Here is a tiny trained network, its code and every weight. The questions are about switching its units off for an input and a target symbol, where a switched-off unit gives its printed mean instead of its output.

import numpy as np


def w(rows, s, z=0):
    codes = np.array(rows[::2]) - 128.0
    scale = np.full(codes.shape[1], s)
    scale[-1] = z or s
    return codes * scale


def f(y):
    return np.maximum(y, 0)


def softmax(a):
    e = np.exp(a - a.max(-1, keepdims=True))
    return e / e.sum(-1, keepdims=True)


def log_softmax(a):
    a = a - a.max(-1, keepdims=True)
    return a - np.log(np.exp(a).sum(-1, keepdims=True))


def net(x, mask):
    ids = ['αβγδζηλμξπσψω'.index(c) for c in x.split()]
    T = len(ids)
    res = E[ids] + P[:T]
    u = 0
    for l in range(2):
        r = res
        for j in range(3):
            rows = slice(2 * j, 2 * j + 2)
            q, k, v = (r @ M[l][rows].T for M in (Q, K, V))
            z = softmax(np.where(np.tri(T) > 0, q @ k.T / 2**0.5, -1e9)) @ v
            o = O[l][rows]
            res = res + np.where(mask[u + j], z, o[:, -1]) @ o[:, :-1]
        u += 3
        y = f(res @ A[l][:, :-1].T + A[l][:, -1])
        res = res + np.where(mask[u : u + 8], y, B[l][:, -1]) @ B[l][:, :-1]
        u += 8
    return log_softmax(res[-1] @ U[:, :-1].T + U[:, -1])


Q, K, V, O, A, B = {}, {}, {}, {}, {}, {}
E = w([
[74,143,63,98,149,65,231,147,142,76,190],'α',
[37,154,104,194,69,110,174,136,210,191,223],'β',
[113,128,111,95,103,152,135,206,196,112,103],'γ',
[136,111,71,88,91,138,116,192,222,83,87],'δ',
[140,169,76,63,99,156,95,203,202,112,117],'ζ',
[118,120,102,111,95,163,125,222,209,114,99],'η',
[151,165,213,129,29,107,134,84,118,119,79],'λ',
[139,72,102,61,66,151,130,147,163,162,131],'μ',
[123,146,162,122,142,178,167,246,120,166,152],'ξ',
[192,180,163,69,152,59,174,169,149,217,224],'π',
[175,148,92,89,179,171,95,186,110,152,187],'σ',
[143,70,143,70,178,153,120,85,128,208,158],'ψ',
[99,38,192,155,165,85,123,197,121,123,172],'ω',
],0.012)
P = w([
[5,152,154,65,118,156,139,88,187,81,168],'0',
[90,152,157,67,95,149,163,111,176,91,179],'1',
[151,125,159,87,89,161,169,123,166,96,179],'2',
[174,113,147,109,88,153,150,144,158,113,161],'3',
[199,108,147,120,96,138,139,160,149,133,147],'4',
[199,89,144,140,100,132,130,173,129,157,129],'5',
[213,74,138,143,108,113,123,179,114,177,112],'6',
[209,67,135,161,122,101,116,198,94,204,82],'7',
[217,60,129,170,127,95,120,206,80,224,64],'8',
[217,50,118,177,134,75,124,214,69,254,39],'9',
],0.007)
Q[0] = w([
[125,181,153,202,106,84,128,31,45,91,139],'0.h1',
[23,148,134,159,166,128,163,97,91,79,199],'0.h1',
[74,142,71,133,162,159,171,103,123,95,80],'0.h2',
[64,154,59,128,177,172,105,100,97,105,110],'0.h2',
[22,236,144,160,192,70,101,30,74,36,155],'0.h3',
[97,91,60,172,206,104,2,48,70,98,75],'0.h3',
],0.0066)
K[0] = w([
[87,152,152,42,143,215,101,108,134,60,143],'0.h1',
[132,101,87,50,169,229,131,160,145,125,144],'0.h1',
[147,136,80,128,143,82,167,154,146,171,155],'0.h2',
[146,68,77,147,164,106,146,171,184,146,198],'0.h2',
[58,152,188,59,51,223,78,127,254,132,127],'0.h3',
[28,183,184,108,75,159,212,165,224,110,99],'0.h3',
],0.0074)
V[0] = w([
[160,108,186,64,127,131,96,113,67,66,65],'0.h1',
[130,177,144,183,103,123,128,81,88,92,81],'0.h1',
[180,173,126,153,82,112,141,103,79,138,87],'0.h2',
[119,99,94,74,157,150,149,176,154,169,190],'0.h2',
[147,167,100,163,140,2,165,118,176,93,138],'0.h3',
[131,161,51,131,161,162,49,130,122,100,131],'0.h3',
],0.0081)
O[0] = w([
[203,101,133,55,176,135,200,140,114,60,80,100],'0.h1',
[115,108,95,119,167,254,132,155,87,97,95,4],'0.h1',
[145,116,183,88,143,136,19,148,129,170,80,83],'0.h2',
[108,155,127,105,96,97,221,118,147,142,169,211],'0.h2',
[54,129,102,71,136,59,100,138,92,123,141,42],'0.h3',
[146,179,34,174,87,142,142,115,39,115,114,9],'0.h3',
],0.008,0.0039)
A[0] = w([
[106,181,157,115,40,85,152,101,141,106,102,198],'0.n1',
[132,72,72,122,228,255,23,192,102,132,74,83],'0.n2',
[142,161,90,128,209,148,154,158,110,133,167,253],'0.n3',
[114,119,103,112,143,134,102,125,94,125,109,78],'0.n4',
[167,143,66,105,103,165,162,126,170,217,152,163],'0.n5',
[95,105,165,133,184,125,105,165,98,72,131,74],'0.n6',
[86,99,112,152,100,86,134,106,79,121,180,91],'0.n7',
[144,103,137,133,163,207,51,150,105,73,52,180],'0.n8',
],0.0059,0.0024)
B[0] = w([
[174,167,189,107,55,82,115,101,152,75,159,228],'0.n1',
[198,152,251,209,54,3,69,70,62,84,31,167],'0.n2',
[197,164,181,130,117,94,208,142,172,158,130,149],'0.n3',
[112,129,143,130,118,125,139,153,151,130,171,128],'0.n4',
[212,100,85,104,98,183,106,133,113,142,187,255],'0.n5',
[73,102,98,151,189,132,131,120,171,104,168,134],'0.n6',
[177,93,154,102,162,185,205,91,142,104,65,155],'0.n7',
[111,208,164,115,49,160,181,134,202,163,206,176],'0.n8',
],0.0055,0.0065)
Q[1] = w([
[26,180,84,157,204,170,120,90,50,73,65],'1.h1',
[150,53,69,124,192,198,170,156,142,131,117],'1.h1',
[187,99,109,114,59,123,217,156,154,210,148],'1.h2',
[245,110,181,104,7,89,114,145,182,139,127],'1.h2',
[135,139,123,118,84,140,144,213,121,145,143],'1.h3',
[188,42,176,97,50,55,118,95,202,172,135],'1.h3',
],0.011)
K[1] = w([
[120,172,105,111,91,176,240,125,189,86,177],'1.h1',
[31,235,157,123,126,36,82,70,221,62,166],'1.h1',
[140,136,210,130,123,84,83,123,51,117,27],'1.h2',
[195,99,208,168,138,132,72,151,52,183,60],'1.h2',
[177,105,139,70,138,107,113,87,126,255,121],'1.h3',
[145,85,138,177,167,82,114,186,36,193,114],'1.h3',
],0.0083)
V[1] = w([
[110,132,187,152,149,120,157,2,131,140,133],'1.h1',
[145,200,127,84,54,129,110,108,148,130,95],'1.h1',
[148,100,101,110,154,188,148,181,129,200,155],'1.h2',
[141,128,154,95,137,227,153,149,145,165,161],'1.h2',
[135,211,151,159,168,106,150,176,117,141,150],'1.h3',
[164,150,102,46,171,122,101,85,99,184,149],'1.h3',
],0.01)
O[1] = w([
[178,63,213,196,164,106,68,136,88,104,86,189],'1.h1',
[79,214,145,120,155,131,121,121,97,179,47,255],'1.h1',
[114,156,254,97,68,201,181,64,157,75,112,81],'1.h2',
[97,106,193,111,94,113,129,128,107,130,122,218],'1.h2',
[95,115,125,44,129,209,39,157,57,85,164,120],'1.h3',
[103,180,179,152,74,37,78,29,97,63,133,136],'1.h3',
],0.0091,0.0079)
A[1] = w([
[134,222,65,107,63,213,155,74,21,80,137,109],'1.n1',
[115,129,105,12,121,246,137,158,154,118,120,121],'1.n2',
[160,113,187,141,59,121,123,82,120,65,173,66],'1.n3',
[234,138,61,191,164,78,113,107,116,102,70,156],'1.n4',
[38,174,155,133,135,87,133,93,124,180,72,99],'1.n5',
[7,199,2,99,155,224,208,90,170,146,114,4],'1.n6',
[181,39,148,207,168,166,157,159,175,167,94,136],'1.n7',
[201,160,208,93,95,192,138,109,100,98,76,98],'1.n8',
],0.0059,0.0042)
B[1] = w([
[203,177,85,177,86,180,148,166,40,109,137,154],'1.n1',
[59,81,123,139,175,181,163,159,93,170,128,171],'1.n2',
[117,108,101,180,194,134,73,102,96,76,91,232],'1.n3',
[64,79,150,65,182,215,87,166,94,130,94,197],'1.n4',
[200,148,64,104,130,164,156,160,115,99,127,210],'1.n5',
[110,139,138,141,255,185,86,10,219,10,122,148],'1.n6',
[165,214,111,94,136,139,97,97,120,121,158,230],'1.n7',
[63,66,71,198,138,103,153,115,138,124,130,255],'1.n8',
],0.007,0.0075)
U = w([
[55,69,43,129,177,13,197,156,57,123,126,165],'α',
[66,128,47,254,118,113,65,125,147,223,195,14],'β',
[106,126,128,120,168,123,132,132,145,119,150,4],'γ',
[88,109,95,105,176,124,111,103,160,95,135,54],'δ',
[144,188,119,106,162,165,111,87,130,90,161,90],'ζ',
[88,137,130,122,168,145,112,121,168,118,145,28],'η',
[147,152,159,114,172,133,89,167,75,158,47,210],'λ',
[164,201,185,72,60,83,207,119,212,172,108,200],'μ',
[27,65,154,65,115,174,143,140,108,141,126,124],'ξ',
[49,143,151,11,92,76,53,110,102,106,184,110],'π',
[166,151,87,155,58,154,145,122,14,99,157,96],'σ',
[121,79,163,189,118,116,97,89,134,73,118,154],'ψ',
[238,68,143,77,141,160,110,152,155,78,203,132],'ω',
],0.0052,0.0025)

Each question gives the input, a string of symbols that net reads in full, and the target symbol t.
The units are the heads (2 rows each of Q, K, V and O) and the neurons (one row each of A and B). Each row of codes is followed by its name. A weight is (code - 128) times the scale printed after its matrix; where a second scale follows, it is the last column's (O, A, B and U).
mask holds one flag per unit, layer by layer, with each layer's heads first. A switched-off unit (its flag False) gives its mean, the last column of its rows in O or B, instead of its output. The means were averaged over made-up inputs and are rounded, as every weight is.
A unit's drop is (log p(t) with every unit on - log p(t) with that unit switched off) / (log p(t) with every unit on - log p(t) with every unit switched off).
The circuit of an input: a set's keep is (log p(t) with only the set's units on - log p(t) with every unit switched off) / (log p(t) with every unit on - log p(t) with every unit switched off). Starting from the 12 units with the biggest drops (on a tie, the unit counted first), units are removed one at a time, each time the one whose removal leaves the highest keep (on an exact tie, the one counted first), for as long as the keep stays at least 0.8.
circuit, biggest first: the units of the circuit, biggest drop first
top k neurons: the k neurons with the biggest drops, biggest first
k most important neurons of layer l: the k neurons of layer l with the biggest drops, biggest first
heads that matter: for each layer, one digit per head in row order, 1 if its drop is at least 0.15 and else 0, layers parted by /
input σ σ μ, target σ: circuit, biggest first -> 0.h3, 1.n1, 1.h3, 1.h1
input μ η ω μ μ ζ, target μ: heads that matter -> 010 / 000
input μ ψ β, target ψ: circuit, biggest first -> 1.h1, 1.n3, 1.h2, 1.h3
input μ μ λ β μ ζ ζ β μ ψ, target β: circuit, biggest first -> 0.h1, 1.h2, 0.h2
input ζ λ ψ μ μ μ σ λ, target σ: circuit, biggest first -> 1.h3, 1.h1, 0.h3, 1.n1
input σ μ β, target σ: heads that matter -> 001 / 001
input μ ξ λ ψ λ λ π ω, target ω: circuit, biggest first -> 1.h1, 1.h3
input γ β ζ, target ζ: circuit, biggest first -> 1.h1, 1.n6, 0.h3, 1.n1
input μ μ σ ω λ μ δ ζ, target λ: most important neuron of layer 1 -> 1.n4
input ζ ψ ψ ξ δ, target ψ: circuit, biggest first -> 1.h2, 1.h1, 1.n3, 1.n8
input λ λ μ β μ δ μ β, target μ: circuit, biggest first -> 1.n8, 1.n3
input λ ψ ξ ζ δ, target λ: circuit, biggest first -> 0.h2, 1.h1, 1.h2, 1.n4
input μ λ λ λ ξ ω μ μ, target ω: top 3 neurons -> 0.n1, 1.n7, 0.n5
input σ ψ λ ψ μ η μ μ η, target λ: heads that matter -> 011 / 110
input ψ μ ζ ψ δ ζ μ λ ω η, target ω: heads that matter -> 000 / 100
input λ ξ σ, target λ: heads that matter -> 010 / 110
input ω λ μ η, target λ: circuit, biggest first -> 0.h2, 1.h1, 1.h2, 1.n8
input ω λ λ ψ π η μ, target π: heads that matter -> 011 / 101
input ζ λ ψ ξ ω μ λ ψ, target ψ: heads that matter -> 110 / 110
input μ μ ζ λ ψ, target λ: heads that matter -> 000 / 110
input λ μ λ μ μ σ ζ, target σ: top 2 neurons -> 0.n2, 1.n1
input δ ξ μ μ, target ξ: heads that matter -> 000 / 011
input λ λ λ λ ζ, target λ: heads that matter -> 110 / 010
input μ λ ξ λ, target ξ: top 2 neurons -> 0.n8, 1.n2
input λ μ β ω ω α μ μ π ξ, target π: 2 most important neurons of layer 0 -> 0.n8, 0.n2
input β λ μ ξ, target λ: heads that matter -> 001 / 110
input μ ζ λ μ ξ α μ δ, target α: heads that matter -> 011 / 010
input ζ λ μ, target λ: heads that matter -> 000 / 110
input ψ σ μ μ μ ξ π μ σ, target σ: heads that matter -> 001 / 111
input μ α ζ μ ψ ψ σ, target ψ: heads that matter -> 000 / 111
